Below is a small trained network, with its code and all its weights. Each question gives an input and a class and asks what happens when units are switched off, that is, made to give their printed mean instead of their output.

import numpy as np


def w(rows, s, z=0):
    codes = np.array(rows[::2]) - 128.0
    scale = np.full(codes.shape[1], s)
    scale[-1] = z or s
    return codes * scale


def f(y):
    return y / 2 * (1 + np.tanh(0.7978845608 * (y + 0.044715 * y**3)))


def log_softmax(a):
    a = a - a.max(-1, keepdims=True)
    return a - np.log(np.exp(a).sum(-1, keepdims=True))


def net(x, mask):
    res = np.array(x, float).reshape(1, 8) / 4 @ E
    y = f(res @ A[0][:, :-1].T + A[0][:, -1])
    res = res + np.where(mask, y, B[0][:, -1]) @ B[0][:, :-1]
    return log_softmax(res[-1] @ U[:, :-1].T + U[:, -1])


A, B = {}, {}
E = w([
[91,121,137,171,202,175,158,83,143,119],'x0',
[141,134,192,167,84,104,127,139,182,215],'x1',
[215,138,80,58,99,122,40,130,131,117],'x2',
[149,2,230,154,89,111,148,141,132,135],'x3',
[126,132,95,183,156,188,94,142,41,25],'x4',
[184,114,113,199,113,56,213,149,122,95],'x5',
[120,100,98,87,168,118,158,153,142,175],'x6',
[93,123,155,105,75,51,95,155,89,65],'x7',
],0.0075)
A[0] = w([
[166,159,194,146,255,173,131,100,172,159,233],'neuron 1',
[94,130,202,133,165,125,207,170,148,139,105],'neuron 2',
[125,172,116,107,156,199,135,148,109,132,106],'neuron 3',
[93,72,190,74,49,169,164,73,159,193,118],'neuron 4',
[146,174,110,62,100,139,97,105,130,152,138],'neuron 5',
[71,120,107,186,189,97,140,52,154,180,67],'neuron 6',
[119,25,69,52,163,232,222,202,173,199,253],'neuron 7',
[186,114,138,80,127,164,63,187,49,38,245],'neuron 8',
[169,120,116,179,179,162,97,133,99,109,131],'neuron 9',
],0.0093,0.0029)
B[0] = w([
[161,54,197,201,100,118,105,101,123,181,221],'neuron 1',
[79,58,203,130,208,165,179,120,118,180,185],'neuron 2',
[209,159,79,134,156,119,67,3,172,27,175],'neuron 3',
[88,95,61,128,41,110,162,156,139,198,198],'neuron 4',
[204,117,161,95,112,41,48,173,118,88,184],'neuron 5',
[53,181,226,120,114,81,138,141,117,141,181],'neuron 6',
[189,104,125,197,162,78,139,141,124,133,238],'neuron 7',
[166,57,102,188,118,65,108,100,144,154,254],'neuron 8',
[61,79,50,116,110,135,170,1,186,105,178],'neuron 9',
],0.0079,0.0097)
U = w([
[142,176,116,82,177,140,176,146,93,136,2],'0',
[138,140,60,99,193,73,110,121,139,64,128],'1',
[65,140,162,186,218,118,208,106,148,110,167],'2',
[194,55,102,168,140,73,179,149,140,191,246],'3',
[104,68,123,108,113,151,174,121,165,182,66],'4',
[166,198,137,162,128,100,74,98,150,121,144],'5',
[137,54,2,165,167,162,129,49,180,40,167],'6',
[135,138,164,111,132,147,162,159,193,124,11],'7',
],0.0087,0.003)

Each question gives the input, the list of numbers given to net, and the class t.
The units are the neurons (one row each of A and B). Each row of codes is followed by its name. A weight is (code - 128) times the scale printed after its matrix; where a second scale follows, it is the last column's (A, B and U).
mask holds one flag per neuron, in row order. A switched-off neuron (its flag False) gives its mean, the last column of its row in B, instead of its output. The means were averaged over made-up inputs and are rounded, as every weight is.
A unit's drop is (log p(t) with every unit on - log p(t) with that unit switched off) / (log p(t) with every unit on - log p(t) with every unit switched off).
The circuit of an input: a set's keep is (log p(t) with only the set's units on - log p(t) with every unit switched off) / (log p(t) with every unit on - log p(t) with every unit switched off). Starting from all 9 units, units are removed one at a time, each time the one whose removal leaves the highest keep (on an exact tie, the one counted first), for as long as the keep stays at least 0.8.
circuit, biggest first: the units of the circuit, biggest drop first
unit that matters most: the unit with the biggest drop
top k neurons: the k neurons with the biggest drops, biggest first
drop when u is switched off: that unit's drop, to one decimal
input [2,7,-7,7,8,3,5,-2], class 2: unit that matters most	neuron 2
input [-6,8,-6,4,6,0,-5,-3], class 2: circuit, biggest first	(neuron 8; neuron 5)
input [8,-1,5,-7,-3,1,-1,-7], class 5: top 2 neurons	(neuron 6; neuron 1)
input [-4,-6,-4,-4,-3,-6,3,5], class 1: top 2 neurons	(neuron 1; neuron 5)
input [0,-7,-5,1,-5,6,4,-4], class 2: circuit, biggest first	(neuron 8; neuron 2)
input [5,1,-4,2,-3,8,-8,-8], class 2: circuit, biggest first	(neuron 6; neuron 2)
input [4,-2,-3,4,-8,3,-6,2], class 4: top 2 neurons	(neuron 4; neuron 7)
input [-3,1,0,-5,-4,-6,8,8], class 1: circuit, biggest first	(neuron 1; neuron 5)
input [1,0,5,4,4,6,-2,-5], class 6: circuit, biggest first	(neuron 9; neuron 6)
input [-4,0,-5,-1,-5,6,-5,1], class 4: circuit, biggest first	(neuron 7; neuron 8)
input [3,7,-6,2,-5,7,-5,3], class 2: circuit, biggest first	(neuron 2; neuron 8)
input [-1,4,-6,7,-2,7,-3,3], class 2: top 3 neurons	(neuron 2; neuron 8; neuron 1)
input [2,-8,-3,1,-4,-8,2,-2], class 3: top 3 neurons	(neuron 7; neuron 1; neuron 9)
input [0,8,-8,-3,5,4,8,-4], class 2: unit that matters most	neuron 6
input [-4,-1,-1,0,2,1,2,2], class 1: top 2 neurons	(neuron 1; neuron 4)
input [-6,-2,-7,7,-6,-4,-3,2], class 4: top 2 neurons	(neuron 8; neuron 4)
input [6,-2,-2,-7,-3,8,6,1], class 2: top 2 neurons	(neuron 6; neuron 8)
input [-6,-6,-6,5,-6,-3,-6,0], class 4: drop when neuron 4 is switched off	0.2
input [1,2,-7,1,-7,6,-6,-3], class 2: drop when neuron 6 is switched off	0.4
input [-6,1,-5,3,7,-6,5,0], class 6: drop when neuron 8 is switched off	0.0
input [-1,-6,-2,-8,-6,-3,1,-8], class 5: top neuron	(neuron 3)
